Here is a tiny trained network, its code and every weight. The questions are about switching its units off for an input and a class, where a switched-off unit gives its printed mean instead of its output.

import numpy as np


def w(rows, s, z=0):
    codes = np.array(rows[::2]) - 128.0
    scale = np.full(codes.shape[1], s)
    scale[-1] = z or s
    return codes * scale


def norm(h):
    return h / np.sqrt((h * h).mean(-1, keepdims=True) + 1e-5)


def f(y):
    return y / 2 * (1 + np.tanh(0.7978845608 * (y + 0.044715 * y**3)))


def log_softmax(a):
    a = a - a.max(-1, keepdims=True)
    return a - np.log(np.exp(a).sum(-1, keepdims=True))


def net(x, mask):
    res = np.array(x, float).reshape(1, 5) / 4 @ E
    u = 0
    for l in range(2):
        y = f(norm(res) @ A[l][:, :-1].T + A[l][:, -1])
        res = res + np.where(mask[u : u + 4], y, B[l][:, -1]) @ B[l][:, :-1]
        u += 4
    return log_softmax(norm(res)[-1] @ U[:, :-1].T + U[:, -1])


A, B = {}, {}
E = w([
[151,250,57,160],'x0',
[24,134,98,84],'x1',
[95,216,239,83],'x2',
[198,126,116,2],'x3',
[126,125,128,129],'x4',
],0.0059)
A[0] = w([
[83,246,87,157,124],'0.n0',
[152,157,121,19,1],'0.n1',
[2,123,50,56,66],'0.n2',
[102,64,32,154,36],'0.n3',
],0.0087,0.0041)
B[0] = w([
[123,174,105,129,255],'0.n0',
[117,116,76,6,159],'0.n1',
[240,110,192,197,206],'0.n2',
[73,107,60,92,187],'0.n3',
],0.018,0.0032)
A[1] = w([
[28,138,148,233,14],'1.n0',
[67,28,211,102,1],'1.n1',
[125,208,252,71,17],'1.n2',
[42,172,199,112,151],'1.n3',
],0.012,0.0019)
B[1] = w([
[151,102,200,44,235],'1.n0',
[132,250,94,146,236],'1.n1',
[112,80,122,193,253],'1.n2',
[116,80,42,91,194],'1.n3',
],0.022,0.0046)
U = w([
[113,250,126,135,77],'0',
[125,113,187,69,255],'1',
[71,54,90,162,71],'2',
[189,110,215,201,103],'3',
],0.019,0.006)

Each question gives the input, the list of numbers given to net, and the class t.
The units are the neurons (one row each of A and B). Each row of codes is followed by its name. A weight is (code - 128) times the scale printed after its matrix; where a second scale follows, it is the last column's (A, B and U).
mask holds one flag per neuron, layer by layer. A switched-off neuron (its flag False) gives its mean, the last column of its row in B, instead of its output. The means were averaged over made-up inputs and are rounded, as every weight is.
A unit's drop is (log p(t) with every unit on - log p(t) with that unit switched off) / (log p(t) with every unit on - log p(t) with every unit switched off).
The circuit of an input: a set's keep is (log p(t) with only the set's units on - log p(t) with every unit switched off) / (log p(t) with every unit on - log p(t) with every unit switched off). Starting from all 8 units, units are removed one at a time, each time the one whose removal leaves the highest keep (on an exact tie, the one counted first), for as long as the keep stays at least 0.8.
circuit, biggest first: the units of the circuit, biggest drop first
unit that matters most: the unit with the biggest drop
top k neurons: the k neurons with the biggest drops, biggest first
k most important neurons of layer l: the k neurons of layer l with the biggest drops, biggest first
input [-2,-7,-3,-7,-6], class 1: circuit, biggest first : (1.n0 0.n2)
input [-6,6,7,5,6], class 2: top 4 neurons : (1.n2 1.n3 1.n0 0.n3)
input [-5,-4,-2,-5,0], class 0: circuit, biggest first : (1.n1 0.n2)
input [4,-6,4,4,3], class 3: unit that matters most : 1.n2
input [-8,-6,-3,8,-6], class 0: circuit, biggest first : (1.n1 0.n2 1.n0 0.n0)
input [6,8,7,0,3], class 3: circuit, biggest first : (0.n2 1.n2)
input [-4,-2,-4,-4,-6], class 0: circuit, biggest first : (0.n0 1.n1 1.n2)
input [2,-7,-5,-7,6], class 1: circuit, biggest first : (1.n0 0.n2 1.n2)
input [6,2,3,-7,0], class 1: 2 most important neurons of layer 1 : (1.n0 1.n1)
input [2,3,-7,-8,4], class 1: top 2 neurons : (1.n0 1.n2)
input [2,0,-4,3,6], class 2: circuit, biggest first : (1.n1 1.n0)
input [5,7,-1,-6,-5], class 3: top 2 neurons : (0.n2 1.n1)
input [-3,5,6,-4,4], class 2: top 2 neurons : (1.n2 1.n3)
input [5,0,-5,-7,-6], class 1: top 2 neurons : (1.n0 1.n1)
input [-3,2,7,-8,-3], class 1: top 2 neurons : (1.n0 0.n1)
input [-6,7,8,-3,2], class 2: top 3 neurons : (1.n2 1.n3 0.n3)
input [-3,-2,5,0,0], class 2: circuit, biggest first : (1.n2)
input [-4,4,-4,-2,-4], class 0: top 4 neurons : (1.n1 0.n0 0.n3 1.n2)
input [5,-7,5,-1,-2], class 3: top 2 neurons : (1.n1 1.n2)
input [3,0,-1,5,1], class 1: circuit, biggest first : (1.n1)
input [2,6,7,5,-6], class 2: top 2 neurons : (1.n2 1.n0)
input [-6,6,7,-4,-5], class 2: top 3 neurons : (1.n2 1.n3 0.n3)
input [3,7,-4,-1,-4], class 3: top 2 neurons : (0.n2 1.n1)
input [0,7,-5,-4,7], class 3: top 3 neurons : (0.n2 1.n3 0.n1)
input [1,-4,-5,-5,-2], class 1: 3 most important neurons of layer 1 : (1.n0 1.n2 1.n3)
input [-2,1,7,-2,1], class 2: top 2 neurons : (1.n3 1.n2)
input [2,7,8,1,6], class 2: unit that matters most : 1.n3
